[  84 -390   89  189  462  -18  213 -145 -344  322  248  -77  109  211
   96   83 -625 -258 -236  288 -237 -130  -37  -60  -25 -260  -75  120
  167  -13 -180  215  148  -96  254 -122  247    5   72  121   41]
nitiz
[ 409  -85 -304 -262 -150 -268 -332  293  180 -484  281  102   21  429
 -323  -93   48  501 -354  -64    3  275 -188 -253 -262  353   89 -240
  136   17  200  130    3 -246  534  157   75  469  127 -148  192]
nitiz
[ 253   33  119   68   46 -440  205  302 -151  120  214  106   31   26
  239   60 -299  617  106 -142  442   48  115   15 -355  240   72 -484
  -49 -130 -193    1  113 -277  265   -2  140  -54 -379 -153  129]
dozez
[  36    8  212  168  313 -135 -103  109  -74  106  475   57  157   21
 -236 -155 -271    3  131  438  -27  178  273 -180 -353  254 -405 -394
  288 -191 -260  106  160   61   -4 -220 -260  301 -134 -247  454]
nitiz
[-101  -68 -175 -225 -153 -103   43 -204 -147  339  -11 -418   32  -83
  369 -140  -89 -474    1    5  201 -131 -154  114   46 -108  298 -150
 -298 -215   83  222   53  107  -11   55  127 -128  132  162  -97]
dagi
[-204   86  136 -111  186   32 -147  206 -374  150   -9   15  130   61
 -186  108  128  128  107  236  -22 -241  -30   60   50   51  -12   65
  -18  -78  -43  -88   97  109  228  -26 -116  258   99   14  134]
dod
[ -69 -278  -38  118  202  -94  152 -121 -183 -162   11 -121   69   50
  251  177 -233 -219  183  256 -127 -235  -70  158  278  -56  274  350
   54 -324   26  104  -21   -9  -28  -41 -134 -188  364  253  -68]
dod
[ 361  -49  121 -354   31  204  111   88  261 -238 -124   44 -400  -76
 -264   14 -442  160  387   87  159    8 -158 -463   43 -350 -114  123
  320 -334  248    0 -223  -81  108  -39  148  285  164  106 -282]
dozez
[-422  -20  -59  -15  -76  237    8  -65  -84  231 -126 -218    6 -114
  365   56  248 -595  335  -88  -17 -210  277   45  145  104   25  -39
 -165  -62  178 -142 -133   84 -342  216   -6  168  180  -14  -63]
kadoz
[-480   71  182  127  286  648  -12  190 -129  535 -333  -35  217    9
  139  494  215  163  171  232 -472 -652 -153  -88  238 -424  138  349
 -232  -86  351  -64  126   11 -457   55  -46   31  -56   45  -60]
kadoz
[ 331 -410 -102  261  349 -277  165 -251  192  -54  308  -84  311   35
  -51   -2 -551  -76  311  572  -74 -207  -36   56   43 -360  -95  183
  281 -435 -115  486  265 -126  -97 -217  434  -35  169   79   99]
suz
[-294  285  281  439  410    6  132 -160 -371  154  -20   -9  337  140
 -216  -12 -444   -3  -73  619 -269 -285 -422   64  -39 -326   -7  561
  -32   17  -70  185  409   77  178 -122   28 -179  221  108 -147]
kunek
[ -37  -65  164 -164  147  675  -25  310 -316  628 -173  135  235  214
   58  355   35 -218 -140   35   67 -356  154 -329  142 -205  219   36
 -211  166  109  282  538  -50  143  250   66 -246  -34  -56  154]
nitiz
[-202 -480   33  220  180  175  -40 -370  131  -41  178 -346   62 -154
  275  138 -161 -444  108   79 -159 -266  230   -3  193 -309  -83  141
 -113   29  -99  -71   85  163 -342 -300  -52 -362  -29  111   22]
kunek
[-221  158    1  -59  -36  -39 -201  -91  -37  182 -113  217  -26  -23
  -64  181 -251    5  344   69  149   70  -60   21  -58  125   66  573
  375  135  103 -105 -189   37  445   90 -210  122 -174  439 -219]
voko
[  92  338    5  -57   -5 -562   87   32   50   54   -3  123  211   66
 -439   60 -174  136  470 -155 -121 -209   40 -243 -100  173 -114  374
  450   50  357  -65   80  -70  349   85 -418  375   -7  211  -95]
dozez
[  71   85    5 -111  338  -31  362 -189 -145   58  502 -113   90 -200
  234  226 -416 -104 -142 -133 -444  -60  210  293  211 -421  397 -415
 -202   55 -229 -142 -175 -121 -281 -144  589   70 -307  -98  290]
kadoz
[ 271  -34 -116 -221  345 -116  -51  136 -164 -200 -195   11   43  131
  -44 -137  249  -24  295 -115   24 -121  -54  -57  102 -210  238  186
   63 -232  192   26  -57  -73  224  132   95  322    6  325  106]
suz
[-180 -389   29  245  140  333   77 -110 -290  274  350   44  178  -97
  215   74 -237 -247  150  545  -63 -241   55  -53   25 -154   21  -21
   26   98 -219 -132  -82   67 -177 -140  -47 -145   93    6  151]
suz
[ 192  146  120 -509  -54 -343 -470  201  -73 -132  156  -37  248  108
 -278  -19  -83  250 -108   41   44   18  116   54   69  -17 -270 -327
   45 -200  -17 -172  -28 -210   19 -314  -56  182   18 -315   51]
voko
[-334  699 -204  180  155  227  693  295 -163  751  -74   85  -15  -43
  110  -12 -497  -35  117 -214  -66 -281   94 -172   15  119  195  466
 -134   24  282  322  250  339 -110  222 -697 -248  163  238 -130]
Teb
[-328  -21  187 -193 -135  184 -190   19 -106  128  -56 -241  282   -8
  215  215  -47 -278    0  174 -181 -138 -106  -48   29  -45   41 -125
 -165   64  -39  -15   80  -52 -398 -152  108 -128   62 -389   15]
dod
[-110  223  263 -271  149  555  497  258  463 -597 -150  -93  136  189
  222  156   72   16 -479 -670 -545   42  439 -182  -40  668 -573  202
  137 -470   96  111  208  275  110  -71 -189  199  188 -162  243]
kadoz
[-248  287 -160    4 -253 -397  272 -311  218 -251  314   91  332  -49
 -135 -187 -326   55  194   35   38 -288 -149  194  -51  -19  212  356
   32  144 -117  113  292  205  180 -128  109   57 -106   78 -104]
voko
[ 208  -41  163  266  587 -755  -83  -66 -271 -189  289 -220  455  239
 -377  -90 -378  184  154  318 -202 -131 -179  -23 -272 -147 -160  -83
  285  -92  -20  132  124 -145  162 -101 -224  476   -3   61  -11]
dod
[-268   57  257  -75  117  675  324  -45  548  258    3  -88  -28 -429
   19 -322 -133 -726  243   -7 -235  193  -58 -670   63 -223 -111 -427
  362  175  296  118  -26  226  -45  206  -57  130 -107 -151   95]
kunek
[ 306 -390   22 -481  467  391   -8  437  -41  -53 -208   44  334  280
 -162    3  231  -37  -42 -564 -202   90   20 -313  129 -376 -407  134
  128  296  -29  270   92   38  597  561  380   62  165 -118  149]
voko
[-318 -366   36  359  -59  653  525 -188 -140  403  -75   93 -649  -84
 -118 -320 -346 -417  -90  659  126   56 -269 -521 -172 -249  276  185
 -159  175   53  296  117  552  373  522 -169  405  175  312 -380]
nitiz
[-250  126   -5  201   56  339  419   97  389  -63  -83 -212  228 -156
  102   34   40 -160 -240 -374 -265  -57  -43 -108  -16    0  -92   22
  135 -321  257  258   12  294   76  -29   41   77  101  291   64]
dozez
[ -43 -575 -225  208   98   88  314   78 -156   78  195 -196  -36  -56
  319 -106 -375 -493 -176  132   44  146  168   16  344 -383   77  176
 -158 -238 -175  115  188  123 -366 -163  355 -576  224  -79  198]
dozez
[  94  -68  -12   87  205  214  225 -197    4  188  259  -15   11  -39
  205  -27 -232 -578  110   75    6   28  360  276   89 -134  208  -69
  -63 -349  -87   83  -35  221 -109  -37  183 -363  266  134  370]
dod
[  18  278   28  -56   29 -428 -117 -181  -61 -338   -4   64  213  307
 -275 -102    5   22 -309 -185 -280 -453   74  -88  -27   33 -402 -149
  123  165  -63 -147  -57 -219  318  170 -148  369   21   87 -139]
kadoz
[  20   91 -203  -96   86 -148 -277   38 -330  317  268  600   94 -149
 -139  278 -260  266  350  584  213 -359  589  317    4   25  -50 -232
  -71  396 -308  -68  213 -238 -203  -95  -58  123 -411 -131  243]
kadoz
[ 272 -308  127  -26  434  395  570  119  217 -355  392  301 -170  -86
  -42 -284   53   15  327 -283 -286  228   64 -278  125   30  -76 -455
  268 -168  -20  599 -188  -83  539  248 -105  486  -63   -1  439]
kunek
[ 243 -187 -203  391  257  -43  350 -312   77 -162  178  235  157  -51
  224  -52 -236 -350  296  285   -7 -151  150   23  214 -379  220   82
  177 -190   48  167   33 -315 -216  -11  323 -273  132  228   93]
kunek
[-124   66  -69 -219 -308  -96 -200   61 -286   46 -129 -193   43   -8
  267  174  493  122  291  116  147   58   88  155  209  151  336  -29
 -413 -141  -13 -150  -98 -144 -374  156 -113 -258  150 -221 -125]
suz
[  30 -127   84 -205  342   72  138  -80  -84  -69  -25  -16   83 -155
  -16   44 -170    1   75  200  -65  -98 -189 -124  162 -340   91   99
   40   69   37  212   43    4  149  -67  123  233 -140    5 -149]
suz
[  93 -175   29   39  -42 -121 -270 -331 -126  -13  103 -168  -52  -22
  143  198 -391 -515  100  172  236 -258  267  210  186 -221   55 -159
  -20  -32  -88 -314 -106 -254 -437 -227  171 -188   42   67  -82]
Teb
[-165   35  -14  188  488  292   63   76 -160  151    2  -50 -211  -83
 -108  219 -140  -44 -162  -58 -286 -148  378  -74  -78 -615 -228  309
  -44 -390  269  163  179  198  -74 -127  -59  248  203  484 -201]
dagi
[ 380  -47  134  189  340  161  151 -168 -130  543  488   58  -56  -95
 -342  -17 -295   74  754  442   82 -219  486   33   23 -100 -252 -432
  271   60 -243  108  275 -181  134  -41    8 -202 -253   31  570]
suz
[-372 -246  107 -345 -192  101 -310   78 -295  257   16 -305   86  -78
  402  323  294 -179  -90 -222  -14  213  -40  190 -146  105  196 -192
 -217  -62   17 -262 -334  113 -124  164  -13  258  -75  -36  -72]
Teb
[  81 -146   29 -186  119   54  256  105  104   13  -60  132   81   48
  442  156  -30 -100  -56 -214   44  -77  221  105   67 -102  132  -30
   97 -423   71  163   21  -61 -158  -21  216 -179  -45 -121    4]
nitiz
[-116  279   -7 -106 -196  176 -349  -70 -406  382 -150   98  101  -45
  101  132  196 -335  117  317  251   87 -155  183   51  -36  301   -1
  -90   15   66 -114 -351  -18 -282  349 -140  -71   70    7 -133]
nitiz
[  13 -322 -306 -226   36 -663  172 -273  -99  -89   61  182  -87  170
 -166  110 -168  160   73  249  142 -166  -73    1  -15 -173   20  398
    7 -146 -130   44    6   42  251   80   -7  208 -131  207   63]
suz
[ -62 -112  302 -101  228  187  -47  251  -95   50  705 -152  203  149
 -104 -151 -323 -381  -81 -643 -210 -114  537   70  213  102 -251 -495
  -52   59 -365  -21  325  -62  153 -296  -56  135  112  -67  464]
dozez
[-117   -1   97  -19  345  146 -189 -156 -163  225   51 -396  -54   83
   -4    1 -241 -238 -133   58 -306 -232   32 -336   11 -535 -450  -59
  145   83  -43  -89  -97   62  -67  259  -64 -162  -74   -2 -178]
dagi
[-144  220  -16 -335  172   -4   90 -108 -223   43  -34   38  105 -155
  -57  240 -402 -125  200  410  -53 -258   97 -212   75   70   56  222
  135  222  224  -81  124  -31  192 -165  -18  406 -244  -32  -18]
kunek
[  91  -44   73  338  417 -116  -68   93   92 -151  -14  219  301  132
 -210  -84  133  120   90  197 -298   16  -83 -197   71   26 -106  351
  265   17   95 -121   79 -125  128   30   43  339  185   93   23]
kadoz
[  19  143 -177 -361  -79 -113   73 -140   -3 -216  159  -91 -187   53
  -35   89 -243  200  145   76   20  -21  283  285  -35   39    9  102
  -79 -357  -43   59  -23   62  -16 -205   97  148   94  102  -43]
dod
[ -35  -48  149   29   89   73  -42   45  195   -6  172 -151  310 -189
   71  215 -170  118 -164 -182 -375 -133   91 -308   47 -121 -347  216
  132   14   45  153  201   79  -46 -328 -176 -188 -159 -131  -20]
kunek
[-412  128  -54 -219 -188  139  146  -89   89  111  -12 -132  215 -243
  391   66   42 -325  -56  -29   46 -131   53 -151  218   99   74 -205
  -39  207   63   88    3   32 -200  106   -4  -59 -217 -327 -191]
dagi
[ 129 -289  168  -80  137  145 -338  -32 -415  105    4 -366  430  321
  241  140    2 -502  165  -92 -108 -372   58  236  128 -166   65  111
   42  -18 -125 -158  -44  -78 -234   76  212  -86  158  -77  -26]
voko
[-106  -35 -113  -30 -107  -61  -20 -149   52  168 -308  -54 -156  -64
  160   46  323   34  512  338  315   35  143  136   29  293   74   56
 -251  -76   57  -26   -7  114 -157  384 -195 -135   -7  -59  -63]
dozez
[ -59  162  -28 -259 -262 -119 -234  127 -247  247 -229  -64 -104   -1
  124  164  -20 -121   76  111  138  167   -6  112  115   89  142  -81
 -310 -198  254 -165 -192 -203 -215  132   20  -34   -9 -155  110]
dozez
[ -78 -350   -3  110  -88 -465 -319 -352 -128  122  123  124   95   92
 -191  -52 -146 -429  -14  128  117  -67  104  294 -111 -216 -150   43
  -69   68 -246 -129   83  -26  102   20   71  215  -33  341   84]
kunek
[-233 -199  -72  344  229 -107  457 -189 -321  479   69  130  293   89
 -172  245    0  309  424  226  -44 -453   48 -140 -302 -285 -279  245
  -84   82   52  451  485 -108  101  190 -415  165   93  412 -215]
kunek
[ 146 -102  -66 -111  214  333  186   42 -272  228  326   64 -121   86
  131  102 -515 -472  326   50  325   -4  480   47  154  -35    3  228
  216 -391  -94   40  141  -38 -180 -167  -77 -302  363  217  200]
suz
[-390  -40 -149  -43 -261 -196 -138 -403 -132  360 -196   22  -60 -136
   91    1  533 -278   94   58   71 -161   53  200  -70  -17 -256 -242
 -151   -1  172 -150 -228  -83   46  292  -67  285  -51  254  -58]
kadoz
[-241  -12 -101 -295 -280  159 -192   36 -281  161  -67 -124  -41 -116
  356  173  254  -75  -72 -104  134   49  149  228  -38   84  105 -260
 -319  -40   55  -26 -176  -34   38   -7  159   19 -113  -66   37]
voko
[ 477 -135 -339  100  286 -333   38 -189  336  218  603  734  -17  -21
 -253  222 -254  533    0  353 -233  104  413  164   85  217  -99 -210
  288  284 -445  102  107 -362  303 -123  273   -7  -88    4  537]
dod
[-161 -189  -31 -130  394  -63  -31   94 -209   -1  -66   -6  -78   72
  101  202  101  506  -16  147 -257 -163 -126 -212  220   29  -30  459
  -16    5   63  -52  -55  -31  369  -21 -126  381 -142   56 -196]
kunek
[ 272 -217  -47   -7  159  336 -144   12 -244    4  346 -263   20  195
 -128  203 -360  144  466  218  257   -8   99  -15  156 -567  317   43
 -480   68  -30  278   94 -220 -310  -90  368 -293  116 -211  -50]
kunek
[  10  415   16 -445  -56 -440  301   66 -148 -233 -190   30   79  141
  -75   67 -281  141  -33  -80   45   38 -149   45    9  122  273  196
   63 -344   74 -198   37  -75   75   46 -226  191  -76  263   -4]
kunek
[  27  304   41 -110 -187 -233   75   97  230 -178   19  146   65  -48
 -220 -226  109  -33  -59 -361  101 -122  194 -168  199  305   87   45
   67  171   -8 -127  226  126  332  -23 -273  182  234   12 -248]
voko
[  25 -293  162 -512  202  -53 -122  215 -287  172   21  297  214  124
  -78  494 -112  135 -175   74 -182  -86   88   17  173  102  -68  294
   55    1  -53 -118  286 -208  511 -195  428  369  -62  -88  341]
kadoz
[ 307 -329  -89  430  284    2  112 -232 -303  153  346   -1   66   -6
  112    8 -393 -428  233  161  160  -82  259  208  117 -202   65  155
   33 -190   71   91    0 -109 -159  -82   -4  -60   12  321  218]
Teb
[-107   -5  122  124 -186   18  334  -62  131  250   50  226   -9  -38
   85 -129 -220 -112   88  -68  -44  108 -141 -145   56 -295  250   -9
    2 -196   46 -121  148 -238 -106   17   46  -78  -87  356   75]
voko
[ 114 -309 -102  -27 -160  -50 -335 -292  268 -143 -248   79  -16   39
  243   28  256 -420  120   93  106   48    3  137  156 -151  268  -36
 -113   59  101  -34 -386  -98 -243  168  247 -143   76 -170 -175]
voko
[-201  188   19 -464 -268  323 -511  151  -84  341   72  276  220  156
    8  482 -183 -113  236 -118 -223 -326  212  -22  107  -12 -264  247
   14  144   57  -71    4 -352 -306 -147   56   -1  -38 -211  205]
nitiz
[-102 -107   27  106  113 -465   23   54 -550 -331  174  -64  203  190
 -102  -26   16 -115  -38   40    8 -157  -56   75  -83   11   30  -22
   80 -212 -200   -3   18  -58  161  116 -142  411   82  171   73]
Teb
[   4 -247   14   26   25 -151   46   89  -29 -354 -224   63  122  181
 -238   88  276   67  153  -34   67 -202  -54  -76   14  152   -6  364
   75   44   -7  -40  186  118  170  180 -322  267  366  213 -227]
dagi
[-493   38   52 -174  474  600   16  271 -162  705  179   96   27    9
 -272  342 -485  -35  -91  261 -493  -94  -56 -185   56 -400 -269  440
  229  -46  136  272  171  204  206  -68   45  296  209  107   78]
suz
[ 233 -395  138  398  340  142  -86  -15 -312  370  513  413  250  159
 -188   69 -406 -309 -209  329  -11  222   70 -140  -42 -340 -297   10
  474 -267  -42  425   98 -395  332  -48  367  388  207  130  114]
voko
[  83  274   20 -327   71 -201    4    8 -184   34 -107  294  175  251
 -303  353   22   30  181   87 -169 -152  325  135  -48  314  -27  429
  193  -60  140 -166  145  -49  203   57  -43  380  149   12  121]
Teb
[ 120 -274  104  -60  130 -708 -331 -107 -328 -290 -167 -228  123  365
 -286  237  122    3 -249  -48 -205 -195  -55  151  -64 -152 -176  156
   88 -233 -177 -135    0 -120   -5 -176  -69  264  145  151  -83]
dod
[   7  406   46  310    9  425  699 -161  348  203  195  301 -378 -335
  212 -337 -429 -100    4 -127  -45  235  -40 -138  229 -409  294   86
    7 -340  243  342  163 -122 -284 -107 -101 -368  127  285 -267]
suz
[ -22  -53 -109 -222  -75   84   63 -253  -94   96 -288 -308 -169  -69
  242  140  405 -190  332 -113   96   27   39   75  155   -1  311  -57
 -459  145   50 -174 -224   35 -221  169  -37 -306  -24   15   58]
kunek
[  64 -204  -70   11  131 -122  589   29 -239  155  184 -415  -16 -211
 -114   66 -427   78  150  275  -65  -83 -118 -435  237 -217 -101  207
    3 -368  130  253  210  186 -328 -115 -733  -86  227  140 -141]
dagi
[-113   17   42 -401 -269  234   80  -28 -147  183  242  -40 -138  -48
   97  -28 -387 -364  272   -8  102  -15   67 -110   50  140 -110  -66
  297  -85 -348  275  141   44   99  364 -180 -109   56   31   -2]
Teb
[ 181 -617 -155  135   45  342   -7 -312 -102  510  204  292 -336   70
  205   21 -385 -544  255  454  569  -92  301  -69  231 -199  192  170
   81   16  -69  -52  -90  -67   22  158  137 -166   32  239  -33]
suz
[-146  231  240 -253  172  899  275  -72  156  135 -211  160  -35   99
  -81   55  260 -275  -31 -200 -508 -350  -60 -145  315   -1   39  334
   51  145  207  455  170  284  270  247 -367 -109  642  -55 -334]
dod
[ 133 -344   -9    9  209   48 -264 -172 -112 -111   83  159    3 -111
  170  541   -9 -142  284  301  -72 -397  401  319  187 -236  105   85
   26 -261   30  321  -74 -143 -181 -346  236  -27  114 -104   -3]
dod
